Here is a tiny trained network, its code and every weight. The questions are about switching its units off for an input and a target symbol, where a switched-off unit gives its printed mean instead of its output.

import numpy as np


def w(rows, s, z=0):
    codes = np.array(rows[::2]) - 128.0
    scale = np.full(codes.shape[1], s)
    scale[-1] = z or s
    return codes * scale


def f(y):
    return np.maximum(y, 0)


def softmax(a):
    e = np.exp(a - a.max(-1, keepdims=True))
    return e / e.sum(-1, keepdims=True)


def log_softmax(a):
    a = a - a.max(-1, keepdims=True)
    return a - np.log(np.exp(a).sum(-1, keepdims=True))


def net(x, mask):
    ids = ['ΛΠΣΦΩαβζηξ'.index(c) for c in x.split()]
    T = len(ids)
    res = E[ids] + P[:T]
    q, k, v = (res @ M[0].T for M in (Q, K, V))
    z = softmax(np.where(np.tri(T) > 0, q @ k.T / 3**0.5, -1e9)) @ v
    res = res + np.where(mask[0], z, O[0][:, -1]) @ O[0][:, :-1]
    y = f(res @ A[0][:, :-1].T + A[0][:, -1])
    res = res + np.where(mask[1:9], y, B[0][:, -1]) @ B[0][:, :-1]
    return log_softmax(res[-1] @ U[:, :-1].T + U[:, -1])


Q, K, V, O, A, B = {}, {}, {}, {}, {}, {}
E = w([
[129,115,143,116,94],'Λ',
[95,150,93,170,107],'Π',
[126,123,105,112,112],'Σ',
[102,146,114,219,121],'Φ',
[86,4,191,154,115],'Ω',
[99,130,142,142,87],'α',
[135,155,143,140,133],'β',
[26,187,178,195,145],'ζ',
[54,90,73,78,108],'η',
[136,134,170,144,95],'ξ',
],0.012)
P = w([
[183,158,140,75,163],'0',
[184,66,40,206,197],'1',
[111,126,86,140,50],'2',
[156,142,143,76,183],'3',
[148,30,74,200,152],'4',
[74,127,84,132,39],'5',
[128,126,140,80,194],'6',
[114,1,85,206,143],'7',
[57,126,89,129,48],'8',
],0.0086)
Q[0] = w([
[125,158,145,127,136],'head 0',
[174,74,149,142,253],'head 0',
[80,143,106,103,151],'head 0',
],0.036)
K[0] = w([
[119,154,113,149,160],'head 0',
[251,172,118,141,85],'head 0',
[104,158,110,88,149],'head 0',
],0.032)
V[0] = w([
[143,32,86,44,109],'head 0',
[61,155,110,79,173],'head 0',
[96,116,254,169,139],'head 0',
],0.0082)
O[0] = w([
[254,89,102,178,39,249],'head 0',
[104,155,150,103,65,158],'head 0',
[53,64,169,110,156,61],'head 0',
],0.0075,0.0013)
A[0] = w([
[145,130,98,114,60,117],'neuron 0',
[145,220,112,100,92,193],'neuron 1',
[131,111,210,144,185,28],'neuron 2',
[209,105,154,40,203,2],'neuron 3',
[168,139,250,112,132,143],'neuron 4',
[152,89,81,85,118,162],'neuron 5',
[193,151,164,28,126,107],'neuron 6',
[187,177,224,157,182,2],'neuron 7',
],0.018,0.0041)
B[0] = w([
[172,38,182,95,120,254],'neuron 0',
[116,231,62,125,91,224],'neuron 1',
[178,154,91,163,51,160],'neuron 2',
[181,113,19,5,143,148],'neuron 3',
[123,165,208,114,83,162],'neuron 4',
[128,184,139,189,121,221],'neuron 5',
[61,12,162,138,177,169],'neuron 6',
[243,101,213,153,223,146],'neuron 7',
],0.022,0.006)
U = w([
[146,100,148,100,119,74],'Λ',
[118,96,5,75,111,111],'Π',
[143,161,135,143,102,47],'Σ',
[163,117,32,226,172,253],'Φ',
[97,1,109,180,97,176],'Ω',
[97,79,93,51,90,114],'α',
[122,183,46,92,110,107],'β',
[10,150,161,70,74,179],'ζ',
[166,119,75,90,31,21],'η',
[157,130,84,71,136,130],'ξ',
],0.0064,0.0051)

Each question gives the input, a string of symbols that net reads in full, and the target symbol t.
The units are the heads (3 rows each of Q, K, V and O) and the neurons (one row each of A and B). Each row of codes is followed by its name. A weight is (code - 128) times the scale printed after its matrix; where a second scale follows, it is the last column's (O, A, B and U).
mask holds one flag per unit, heads first, then neurons. A switched-off unit (its flag False) gives its mean, the last column of its rows in O or B, instead of its output. The means were averaged over made-up inputs and are rounded, as every weight is.
A unit's drop is (log p(t) with every unit on - log p(t) with that unit switched off) / (log p(t) with every unit on - log p(t) with every unit switched off).
The circuit of an input: a set's keep is (log p(t) with only the set's units on - log p(t) with every unit switched off) / (log p(t) with every unit on - log p(t) with every unit switched off). Starting from all 9 units, units are removed one at a time, each time the one whose removal leaves the highest keep (on an exact tie, the one counted first), for as long as the keep stays at least 0.8.
circuit, biggest first: the units of the circuit, biggest drop first
most important unit: the unit with the biggest drop
top k neurons: the k neurons with the biggest drops, biggest first
drop of u: that unit's drop, to one decimal
input ζ α ξ Σ Λ Λ, target ζ: most important unit : head 0
input α Λ η Σ α ξ ξ α Λ, target η: circuit, biggest first : head 0; neuron 1; neuron 0
input ζ β η Ω, target η: circuit, biggest first : neuron 2; neuron 3
input α Σ η Λ Ω, target Φ: circuit, biggest first : neuron 0; neuron 2
input ξ α Ω α Π α Ω η Φ, target η: top 3 neurons : neuron 1; neuron 6; neuron 0
input Π Λ α Σ α Π ζ, target Σ: circuit, biggest first : neuron 7; neuron 4; neuron 2
input Λ α η Φ α β, target η: circuit, biggest first : head 0; neuron 0; neuron 1
input ξ ξ η Λ, target α: top 4 neurons : neuron 3; neuron 6; neuron 4; neuron 1
input α Ω Σ, target Ω: circuit, biggest first : head 0; neuron 1
input Ω Π β ξ β Φ α η, target Φ: top 4 neurons : neuron 5; neuron 0; neuron 6; neuron 4
input Φ Φ β Π, target β: circuit, biggest first : neuron 0; neuron 1
input Σ Π Λ ζ η Λ, target η: top 3 neurons : neuron 1; neuron 0; neuron 6
input Λ α ξ Π, target β: top 2 neurons : neuron 0; neuron 1
input η η ζ ξ Ω, target Φ: circuit, biggest first : neuron 0
input Λ η β, target η: top 2 neurons : neuron 1; neuron 0
input Π η Ω ζ η Σ η ξ Φ, target η: top 3 neurons : neuron 1; neuron 0; neuron 6
input β η Π, target η: circuit, biggest first : neuron 0; head 0; neuron 1
input Φ Φ Λ α, target ζ: top 2 neurons : neuron 4; neuron 0
input Π Λ η Φ Ω β, target Ω: top 2 neurons : neuron 1; neuron 0
input α β Φ ζ α Φ ξ α Σ, target ζ: circuit, biggest first : head 0
input Π Σ β ξ, target Λ: top 4 neurons : neuron 7; neuron 4; neuron 6; neuron 5
input Ω β ξ, target Ω: top 3 neurons : neuron 1; neuron 0; neuron 3
input ξ Φ Π Σ, target Π: top 2 neurons : neuron 3; neuron 0
input α Π α ξ Σ η η α ξ, target η: drop of head 0 : 0.8
input Λ β Ω Σ Ω α η Φ α, target η: drop of neuron 0 : 0.5
